Below is a small trained network, with its code and all its weights. Each question gives an input and a target symbol and asks what happens when units are switched off, that is, made to give their printed mean instead of their output.

import numpy as np


def w(rows, s, z=0):
    codes = np.array(rows[::2]) - 128.0
    scale = np.full(codes.shape[1], s)
    scale[-1] = z or s
    return codes * scale


def f(y):
    return y / 2 * (1 + np.tanh(0.7978845608 * (y + 0.044715 * y**3)))


def softmax(a):
    e = np.exp(a - a.max(-1, keepdims=True))
    return e / e.sum(-1, keepdims=True)


def log_softmax(a):
    a = a - a.max(-1, keepdims=True)
    return a - np.log(np.exp(a).sum(-1, keepdims=True))


def net(x, mask):
    ids = ['ΓΔΠαζθλμστφ'.index(c) for c in x.split()]
    T = len(ids)
    res = E[ids] + P[:T]
    u = 0
    for l in range(2):
        q, k, v = (res @ M[l].T for M in (Q, K, V))
        z = softmax(np.where(np.tri(T) > 0, q @ k.T / 4**0.5, -1e9)) @ v
        res = res + np.where(mask[u], z, O[l][:, -1]) @ O[l][:, :-1]
        u += 1
        y = f(res @ A[l][:, :-1].T + A[l][:, -1])
        res = res + np.where(mask[u : u + 12], y, B[l][:, -1]) @ B[l][:, :-1]
        u += 12
    return log_softmax(res[-1] @ U[:, :-1].T + U[:, -1])


Q, K, V, O, A, B = {}, {}, {}, {}, {}, {}
E = w([
[88,156,53,106,160,111,106,65],'Γ',
[153,192,171,238,140,91,56,52],'Δ',
[125,232,213,123,53,173,78,162],'Π',
[148,44,112,95,61,169,137,94],'α',
[194,102,102,122,63,129,133,184],'ζ',
[86,138,247,165,162,15,193,151],'θ',
[111,106,72,146,103,117,68,156],'λ',
[189,230,2,176,47,164,150,80],'μ',
[165,127,104,89,115,107,159,21],'σ',
[78,75,80,72,120,153,143,64],'τ',
[17,154,130,177,62,180,194,171],'φ',
],0.0066)
P = w([
[177,127,86,254,33,182,132,122],'0',
[163,153,104,158,69,132,163,167],'1',
[148,154,118,156,76,118,153,162],'2',
[125,142,135,171,86,107,145,154],'3',
[92,112,139,111,55,62,130,115],'4',
[84,88,150,109,52,48,115,108],'5',
[62,88,162,116,48,61,98,105],'6',
],0.0039)
Q[0] = w([
[109,119,96,118,95,87,127,117],'L0H0',
[111,146,113,219,6,109,158,87],'L0H0',
[134,92,87,95,95,152,24,120],'L0H0',
[169,144,168,69,244,232,72,141],'L0H0',
],0.027)
K[0] = w([
[110,181,161,108,154,140,142,139],'L0H0',
[53,154,222,123,79,118,56,119],'L0H0',
[62,174,129,61,117,121,222,130],'L0H0',
[145,32,3,82,83,99,194,101],'L0H0',
],0.025)
V[0] = w([
[104,150,118,113,116,110,139,157],'L0H0',
[151,95,75,68,109,29,129,132],'L0H0',
[118,184,254,125,95,130,128,147],'L0H0',
[161,79,83,74,114,33,116,129],'L0H0',
],0.0084)
O[0] = w([
[141,185,112,137,118,111,135,114,144],'L0H0',
[121,187,198,176,206,219,140,142,49],'L0H0',
[59,200,176,116,2,28,113,64,254],'L0H0',
[105,159,219,175,209,227,141,171,43],'L0H0',
],0.0051,0.0035)
A[0] = w([
[58,98,103,143,216,188,88,162,107],'L0N0',
[112,147,73,143,199,143,65,145,81],'L0N1',
[84,127,86,82,156,171,57,113,94],'L0N2',
[124,96,123,82,182,174,123,122,99],'L0N3',
[112,142,159,42,205,79,120,118,56],'L0N4',
[232,47,161,72,223,126,100,195,70],'L0N5',
[163,147,128,156,212,154,125,18,86],'L0N6',
[131,96,115,86,181,177,125,126,85],'L0N7',
[150,90,97,96,192,172,139,141,73],'L0N8',
[166,206,206,131,214,148,168,151,73],'L0N9',
[107,100,99,91,182,198,154,154,69],'L0N10',
[125,26,92,6,170,80,37,141,3],'L0N11',
],0.012,0.0033)
B[0] = w([
[61,119,50,93,67,28,17,137,149],'L0N0',
[89,240,64,109,134,53,117,186,80],'L0N1',
[179,123,97,109,123,58,195,164,45],'L0N2',
[85,79,115,113,154,116,84,73,37],'L0N3',
[87,120,121,157,71,196,143,156,2],'L0N4',
[153,195,199,210,75,168,170,160,99],'L0N5',
[99,254,87,59,92,116,217,22,54],'L0N6',
[84,96,126,109,151,118,76,73,49],'L0N7',
[72,122,158,84,127,112,61,67,91],'L0N8',
[16,237,83,95,173,59,166,64,62],'L0N9',
[40,74,104,90,109,119,5,47,91],'L0N10',
[135,172,69,176,58,142,116,40,233],'L0N11',
],0.0093,0.00086)
Q[1] = w([
[136,150,145,141,26,87,116,109],'L1H0',
[165,182,173,42,250,201,42,144],'L1H0',
[97,113,105,143,129,141,192,151],'L1H0',
[196,84,118,195,132,40,124,62],'L1H0',
],0.025)
K[1] = w([
[115,100,188,56,149,60,142,143],'L1H0',
[241,137,3,84,105,162,85,135],'L1H0',
[90,133,127,164,117,164,135,106],'L1H0',
[119,143,213,184,160,75,133,121],'L1H0',
],0.023)
V[1] = w([
[55,80,88,117,113,132,221,169],'L1H0',
[93,119,130,250,168,114,129,80],'L1H0',
[42,171,146,94,42,221,122,159],'L1H0',
[77,93,99,124,114,137,205,161],'L1H0',
],0.016)
O[1] = w([
[60,170,138,148,182,168,47,116,44],'L1H0',
[48,137,136,148,104,172,207,131,162],'L1H0',
[148,166,92,2,105,199,76,139,252],'L1H0',
[74,155,143,133,172,161,64,112,63],'L1H0',
],0.011,0.0028)
A[1] = w([
[122,154,171,169,135,158,142,168,101],'L1N0',
[141,176,161,155,181,175,134,146,73],'L1N1',
[122,8,133,89,178,159,124,83,112],'L1N2',
[109,183,161,67,198,35,160,148,26],'L1N3',
[114,149,46,99,217,84,154,122,59],'L1N4',
[154,118,160,94,212,147,196,48,9],'L1N5',
[126,128,102,112,153,163,94,134,14],'L1N6',
[211,174,125,156,188,171,156,114,152],'L1N7',
[192,49,208,128,167,200,113,132,18],'L1N8',
[131,67,123,141,161,116,91,209,181],'L1N9',
[112,128,114,129,138,129,89,88,69],'L1N10',
[184,144,200,139,196,154,132,208,1],'L1N11',
],0.017,0.0038)
B[1] = w([
[133,104,121,93,113,128,170,189,218],'L1N0',
[95,104,108,116,136,173,97,94,198],'L1N1',
[144,92,53,90,186,75,164,70,142],'L1N2',
[140,153,121,116,130,181,94,81,133],'L1N3',
[46,38,122,128,108,158,126,141,128],'L1N4',
[113,149,219,170,87,66,80,71,133],'L1N5',
[148,193,173,124,172,117,156,134,208],'L1N6',
[171,148,53,180,127,192,129,105,163],'L1N7',
[143,91,251,131,90,220,124,85,141],'L1N8',
[166,117,151,143,186,121,85,160,253],'L1N9',
[114,134,134,131,111,102,191,121,227],'L1N10',
[65,170,106,140,35,116,99,169,132],'L1N11',
],0.021,0.0036)
U = w([
[5,109,117,144,118,138,77,127,254],'Γ',
[144,94,155,202,81,56,254,197,119],'Δ',
[165,163,90,12,50,86,36,121,142],'Π',
[161,90,175,99,163,166,130,85,64],'α',
[126,136,183,153,73,195,91,172,17],'ζ',
[121,128,132,107,145,144,124,140,2],'θ',
[160,121,144,178,214,65,44,211,237],'λ',
[147,167,38,169,153,187,135,125,60],'μ',
[98,167,134,197,103,60,25,28,64],'σ',
[102,113,71,86,201,80,127,110,14],'τ',
[79,216,162,107,163,144,150,138,225],'φ',
],0.0036,0.0031)

Each question gives the input, a string of symbols that net reads in full, and the target symbol t.
The units are the heads (4 rows each of Q, K, V and O) and the neurons (one row each of A and B). Each row of codes is followed by its name. A weight is (code - 128) times the scale printed after its matrix; where a second scale follows, it is the last column's (O, A, B and U).
mask holds one flag per unit, layer by layer, with each layer's heads first. A switched-off unit (its flag False) gives its mean, the last column of its rows in O or B, instead of its output. The means were averaged over made-up inputs and are rounded, as every weight is.
A unit's drop is (log p(t) with every unit on - log p(t) with that unit switched off) / (log p(t) with every unit on - log p(t) with every unit switched off).
The circuit of an input: a set's keep is (log p(t) with only the set's units on - log p(t) with every unit switched off) / (log p(t) with every unit on - log p(t) with every unit switched off). Starting from the 12 units with the biggest drops (on a tie, the unit counted first), units are removed one at a time, each time the one whose removal leaves the highest keep (on an exact tie, the one counted first), for as long as the keep stays at least 0.8.
circuit, biggest first: the units of the circuit, biggest drop first
most important unit: the unit with the biggest drop
top k neurons: the k neurons with the biggest drops, biggest first
k most important neurons of layer l: the k neurons of layer l with the biggest drops, biggest first
input λ φ λ λ λ τ, target φ: circuit, biggest first => [L1H0 L1N6 L0N11]
input Π Δ α, target Δ: circuit, biggest first => [L1H0]
input σ Π Γ τ μ, target Π: circuit, biggest first => [L1H0 L0H0]
input λ μ θ λ, target Γ: 3 most important neurons of layer 0 => [L0N9 L0N4 L0N0]
input Δ ζ μ σ α, target Δ: circuit, biggest first => [L1H0 L0H0 L0N11]
input α μ τ, target τ: circuit, biggest first => [L0H0 L1N2 L0N10 L0N3]
input λ λ θ α, target Γ: top 4 neurons => [L1N1 L0N9 L0N4 L1N6]
input μ λ φ μ α, target φ: circuit, biggest first => [L1H0 L1N6]
input Δ λ μ λ Γ σ, target Δ: circuit, biggest first => [L1H0 L0N11]
input Γ Π μ τ τ ζ, target Π: circuit, biggest first => [L0N11 L1H0]
input λ λ λ α θ, target Γ: top 2 neurons => [L1N1 L0N4]
input θ λ Δ Π, target Δ: 2 most important neurons of layer 1 => [L1N0 L1N1]
input λ φ Γ α λ μ, target φ: circuit, biggest first => [L1H0 L1N6]
input μ μ λ λ α, target α: most important unit => L0H0
input Γ μ λ Π μ Δ Π, target Π: circuit, biggest first => [L1H0 L0H0]
input λ θ μ, target Γ: top 2 neurons => [L1N1 L0N9]
input λ Π λ Π λ σ τ, target Π: circuit, biggest first => [L1H0 L0N11]
input λ λ θ, target Γ: top 2 neurons => [L1N1 L0N9]
input μ λ μ λ λ λ λ, target λ: top 2 neurons => [L1N9 L0N0]
input Δ σ λ θ, target λ: 3 most important neurons of layer 0 => [L0N11 L0N9 L0N5]
input λ α μ, target μ: most important unit => L1N7
input λ σ μ τ μ, target μ: top 2 neurons => [L1N7 L0N0]
